Below are the code and all the weights of a small trained network. Each question names an input and a target symbol and asks about switching units off, where a switched-off unit gives its printed mean instead of its output.

import numpy as np


def w(rows, s, z=0):
    codes = np.array(rows[::2]) - 128.0
    scale = np.full(codes.shape[1], s)
    scale[-1] = z or s
    return codes * scale


def norm(h):
    return h / np.sqrt((h * h).mean(-1, keepdims=True) + 1e-5)


def f(y):
    return y / 2 * (1 + np.tanh(0.7978845608 * (y + 0.044715 * y**3)))


def softmax(a):
    e = np.exp(a - a.max(-1, keepdims=True))
    return e / e.sum(-1, keepdims=True)


def log_softmax(a):
    a = a - a.max(-1, keepdims=True)
    return a - np.log(np.exp(a).sum(-1, keepdims=True))


def net(x, mask):
    ids = ['ΔΩγεζηλμξσφ'.index(c) for c in x.split()]
    T = len(ids)
    res = E[ids] + P[:T]
    u = 0
    for l in range(3):
        r = norm(res)
        for j in range(3):
            rows = slice(3 * j, 3 * j + 3)
            q, k, v = (r @ M[l][rows].T for M in (Q, K, V))
            z = softmax(np.where(np.tri(T) > 0, q @ k.T / 3**0.5, -1e9)) @ v
            o = O[l][rows]
            res = res + np.where(mask[u + j], z, o[:, -1]) @ o[:, :-1]
        u += 3
        y = f(norm(res) @ A[l][:, :-1].T + A[l][:, -1])
        res = res + np.where(mask[u : u + 4], y, B[l][:, -1]) @ B[l][:, :-1]
        u += 4
    return log_softmax(norm(res)[-1] @ U[:, :-1].T + U[:, -1])


Q, K, V, O, A, B = {}, {}, {}, {}, {}, {}
E = w([
[130,113,114,104],'Δ',
[151,148,119,126],'Ω',
[77,232,49,114],'γ',
[45,156,59,119],'ε',
[151,152,128,137],'ζ',
[251,140,69,47],'η',
[74,163,144,108],'λ',
[145,174,140,140],'μ',
[149,140,56,172],'ξ',
[118,142,166,156],'σ',
[137,102,119,172],'φ',
],0.034)
P = w([
[255,71,160,50],'0',
[242,92,167,70],'1',
[231,102,156,95],'2',
[208,119,136,115],'3',
[186,130,125,134],'4',
[162,143,112,150],'5',
[143,156,99,170],'6',
[120,167,91,184],'7',
[97,174,83,197],'8',
[78,189,74,217],'9',
[59,196,69,231],'10',
[37,205,58,247],'11',
[20,213,60,250],'12',
[6,219,51,251],'13',
],0.0077)
Q[0] = w([
[163,168,181,171],'0.h1',
[162,115,176,133],'0.h1',
[59,91,158,117],'0.h1',
[36,58,119,2],'0.h2',
[208,80,166,98],'0.h2',
[178,172,135,223],'0.h2',
[131,104,143,67],'0.h3',
[99,134,164,116],'0.h3',
[192,71,150,63],'0.h3',
],0.0099)
K[0] = w([
[97,166,190,127],'0.h1',
[132,106,156,115],'0.h1',
[142,29,100,69],'0.h1',
[132,81,141,1],'0.h2',
[219,93,195,117],'0.h2',
[96,162,119,253],'0.h2',
[106,95,188,61],'0.h3',
[113,163,161,128],'0.h3',
[148,86,198,49],'0.h3',
],0.0097)
V[0] = w([
[154,117,168,133],'0.h1',
[160,117,106,150],'0.h1',
[122,126,135,152],'0.h1',
[114,88,140,254],'0.h2',
[147,97,130,106],'0.h2',
[134,134,123,129],'0.h2',
[128,128,128,128],'0.h3',
[137,104,104,72],'0.h3',
[138,107,115,105],'0.h3',
],0.0074)
O[0] = w([
[155,117,114,139,131],'0.h1',
[128,159,213,132,215],'0.h1',
[132,148,115,119,111],'0.h1',
[243,3,254,64,202],'0.h2',
[42,154,128,148,2],'0.h2',
[136,135,112,110,171],'0.h2',
[128,128,128,128,128],'0.h3',
[42,182,87,177,74],'0.h3',
[79,157,100,172,93],'0.h3',
],0.0032,0.0013)
A[0] = w([
[210,172,184,51,3],'0.n1',
[146,110,1,122,145],'0.n2',
[57,49,140,172,30],'0.n3',
[79,221,164,50,45],'0.n4',
],0.0055,0.0039)
B[0] = w([
[86,157,167,254,124],'0.n1',
[119,85,175,72,254],'0.n2',
[161,172,167,207,81],'0.n3',
[94,132,59,160,128],'0.n4',
],0.0062,0.0024)
Q[1] = w([
[176,141,119,149],'1.h1',
[174,182,101,133],'1.h1',
[164,100,149,48],'1.h1',
[106,5,165,9],'1.h2',
[161,128,143,223],'1.h2',
[201,111,164,119],'1.h2',
[107,176,87,191],'1.h3',
[87,116,128,132],'1.h3',
[124,127,131,97],'1.h3',
],0.016)
K[1] = w([
[125,161,155,166],'1.h1',
[112,120,127,199],'1.h1',
[196,99,159,96],'1.h1',
[153,90,142,3],'1.h2',
[157,103,112,242],'1.h2',
[173,119,168,147],'1.h2',
[136,116,74,169],'1.h3',
[114,120,107,82],'1.h3',
[132,153,135,111],'1.h3',
],0.017)
V[1] = w([
[108,103,139,83],'1.h1',
[111,139,149,95],'1.h1',
[133,120,123,150],'1.h1',
[128,129,129,128],'1.h2',
[119,170,96,254],'1.h2',
[231,114,160,90],'1.h2',
[169,64,117,123],'1.h3',
[135,121,129,108],'1.h3',
[185,133,143,65],'1.h3',
],0.0064)
O[1] = w([
[86,152,144,148,70],'1.h1',
[138,130,111,132,119],'1.h1',
[117,100,138,135,126],'1.h1',
[127,127,129,128,129],'1.h2',
[131,3,88,86,253],'1.h2',
[23,128,45,152,153],'1.h2',
[138,136,66,103,128],'1.h3',
[126,120,136,118,125],'1.h3',
[69,96,117,67,187],'1.h3',
],0.0049,0.0031)
A[1] = w([
[188,56,101,104,16],'1.n1',
[118,31,162,5,2],'1.n2',
[171,123,72,154,59],'1.n3',
[153,182,160,86,84],'1.n4',
],0.012,0.0035)
B[1] = w([
[208,135,170,206,183],'1.n1',
[213,3,149,12,126],'1.n2',
[24,164,198,76,254],'1.n3',
[137,2,85,170,176],'1.n4',
],0.0061,0.0037)
Q[2] = w([
[50,178,144,118],'2.h1',
[114,144,141,112],'2.h1',
[142,237,120,167],'2.h1',
[75,151,90,131],'2.h2',
[180,144,118,143],'2.h2',
[108,62,151,109],'2.h2',
[171,9,145,111],'2.h3',
[137,5,171,6],'2.h3',
[199,137,164,190],'2.h3',
],0.021)
K[2] = w([
[57,184,165,169],'2.h1',
[118,147,140,158],'2.h1',
[107,177,89,236],'2.h1',
[134,249,114,126],'2.h2',
[98,91,128,229],'2.h2',
[163,93,128,60],'2.h2',
[202,49,155,10],'2.h3',
[186,128,161,3],'2.h3',
[124,61,142,215],'2.h3',
],0.016)
V[2] = w([
[174,55,47,194],'2.h1',
[66,71,66,200],'2.h1',
[137,139,135,227],'2.h1',
[156,184,113,83],'2.h2',
[149,127,93,250],'2.h2',
[149,165,171,102],'2.h2',
[247,76,63,93],'2.h3',
[124,199,4,195],'2.h3',
[144,255,189,77],'2.h3',
],0.0083)
O[2] = w([
[31,117,88,180,115],'2.h1',
[111,115,12,110,92],'2.h1',
[153,108,129,177,141],'2.h1',
[187,167,92,89,178],'2.h2',
[141,131,168,185,174],'2.h2',
[125,167,116,129,149],'2.h2',
[247,103,109,111,120],'2.h3',
[143,132,2,146,254],'2.h3',
[60,247,127,154,160],'2.h3',
],0.0091,0.0057)
A[2] = w([
[79,118,241,110,54],'2.n1',
[126,149,168,188,2],'2.n2',
[166,219,129,106,66],'2.n3',
[119,151,99,4,226],'2.n4',
],0.012,0.008)
B[2] = w([
[35,150,24,208,149],'2.n1',
[96,145,8,98,121],'2.n2',
[253,171,228,83,167],'2.n3',
[64,84,136,128,254],'2.n4',
],0.016,0.008)
U = w([
[98,32,157,42,142],'Δ',
[146,142,101,55,129],'Ω',
[146,217,54,86,2],'γ',
[68,80,81,78,102],'ε',
[172,169,179,93,166],'ζ',
[190,122,124,51,174],'η',
[85,145,215,94,163],'λ',
[205,232,118,202,85],'μ',
[175,95,37,156,78],'ξ',
[66,135,153,247,93],'σ',
[143,48,202,167,229],'φ',
],0.014,0.0068)

Each question gives the input, a string of symbols that net reads in full, and the target symbol t.
The units are the heads (3 rows each of Q, K, V and O) and the neurons (one row each of A and B). Each row of codes is followed by its name. A weight is (code - 128) times the scale printed after its matrix; where a second scale follows, it is the last column's (O, A, B and U).
mask holds one flag per unit, layer by layer, with each layer's heads first. A switched-off unit (its flag False) gives its mean, the last column of its rows in O or B, instead of its output. The means were averaged over made-up inputs and are rounded, as every weight is.
A unit's drop is (log p(t) with every unit on - log p(t) with that unit switched off) / (log p(t) with every unit on - log p(t) with every unit switched off).
The circuit of an input: a set's keep is (log p(t) with only the set's units on - log p(t) with every unit switched off) / (log p(t) with every unit on - log p(t) with every unit switched off). Starting from the 12 units with the biggest drops (on a tie, the unit counted first), units are removed one at a time, each time the one whose removal leaves the highest keep (on an exact tie, the one counted first), for as long as the keep stays at least 0.8.
circuit, biggest first: the units of the circuit, biggest drop first
k most important neurons: the k neurons with the biggest drops, biggest first
k most important neurons of layer l: the k neurons of layer l with the biggest drops, biggest first
heads that matter: for each layer, one digit per head in row order, 1 if its drop is at least 0.15 and else 0, layers parted by /
drop of u: that unit's drop, to one decimal
input ξ γ μ, target ξ: circuit, biggest first	2.h1, 2.h3
input η μ ζ, target μ: most important neuron	1.n4
input μ σ ξ η Ω γ μ Ω ε φ Ω, target φ: heads that matter	000 / 000 / 001
input ζ σ γ Ω ζ Ω Ω ε Ω ζ, target ζ: heads that matter	000 / 010 / 100
input Ω ε σ γ μ ξ ζ Δ λ ζ σ μ μ Ω, target μ: heads that matter	000 / 000 / 101
input Ω σ ε ε Δ λ Ω, target λ: heads that matter	000 / 010 / 001
input η μ φ φ σ Δ ζ, target σ: circuit, biggest first	1.n3, 1.h2, 2.n1, 2.h3
input ξ Ω ζ, target ξ: circuit, biggest first	2.h3, 1.h2, 2.h1
input Ω ζ ζ Ω, target ζ: 2 most important neurons	1.n3, 0.n1
input Ω γ λ η σ γ Ω Ω Ω ε Ω, target ε: heads that matter	000 / 000 / 001
input ζ ζ μ Ω, target μ: 2 most important neurons	1.n4, 0.n1
input φ μ η μ ε Δ Ω, target ε: 4 most important neurons	1.n3, 1.n4, 2.n4, 1.n2
input λ ζ λ ζ, target λ: 2 most important neurons	1.n3, 2.n4
input ξ γ λ Ω σ ξ μ Δ μ η ζ Δ ζ ζ, target ζ: heads that matter	010 / 010 / 100
input σ λ ζ φ λ μ, target φ: circuit, biggest first	2.h3
input Ω Ω σ ξ λ ζ Ω ζ σ Ω ξ ζ, target ξ: circuit, biggest first	2.h3, 0.h2
input λ Ω γ φ ε λ λ σ ζ Ω, target σ: 3 most important neurons	0.n2, 1.n1, 2.n1
input σ ζ φ μ ξ ζ σ μ γ ζ ζ Ω, target ζ: 2 most important neurons of layer 1	1.n3, 1.n4
input φ λ ε ζ η ζ ε σ Ω Ω ζ Δ, target Δ: 2 most important neurons	0.n2, 1.n2
input λ μ ξ φ ζ λ γ ζ, target λ: most important neuron	1.n3
input μ μ μ γ σ μ Ω φ ε ξ Ω, target ξ: 3 most important neurons	1.n3, 0.n2, 1.n1
input μ μ μ σ ε Ω μ Δ σ Δ ξ γ μ, target ξ: 2 most important neurons	1.n3, 2.n3
input η Ω ζ μ μ ε λ Δ μ ξ Ω, target ξ: 2 most important neurons	1.n1, 2.n3
input ζ η λ φ σ ε Ω Ω η μ Δ Ω γ Ω, target γ: 2 most important neurons of layer 2	2.n3, 2.n1
input ε μ ζ, target μ: drop of 2.h1	0.4
input Δ γ λ λ λ Δ σ Ω φ ζ, target φ: drop of 2.h3	0.5
input ζ μ λ ε ε λ Ω η μ φ σ, target φ: drop of 2.h3	1.2
input γ γ σ Ω μ, target σ: drop of 1.h3	0.0
input Δ σ σ, target σ: most important neuron of layer 2	2.n1
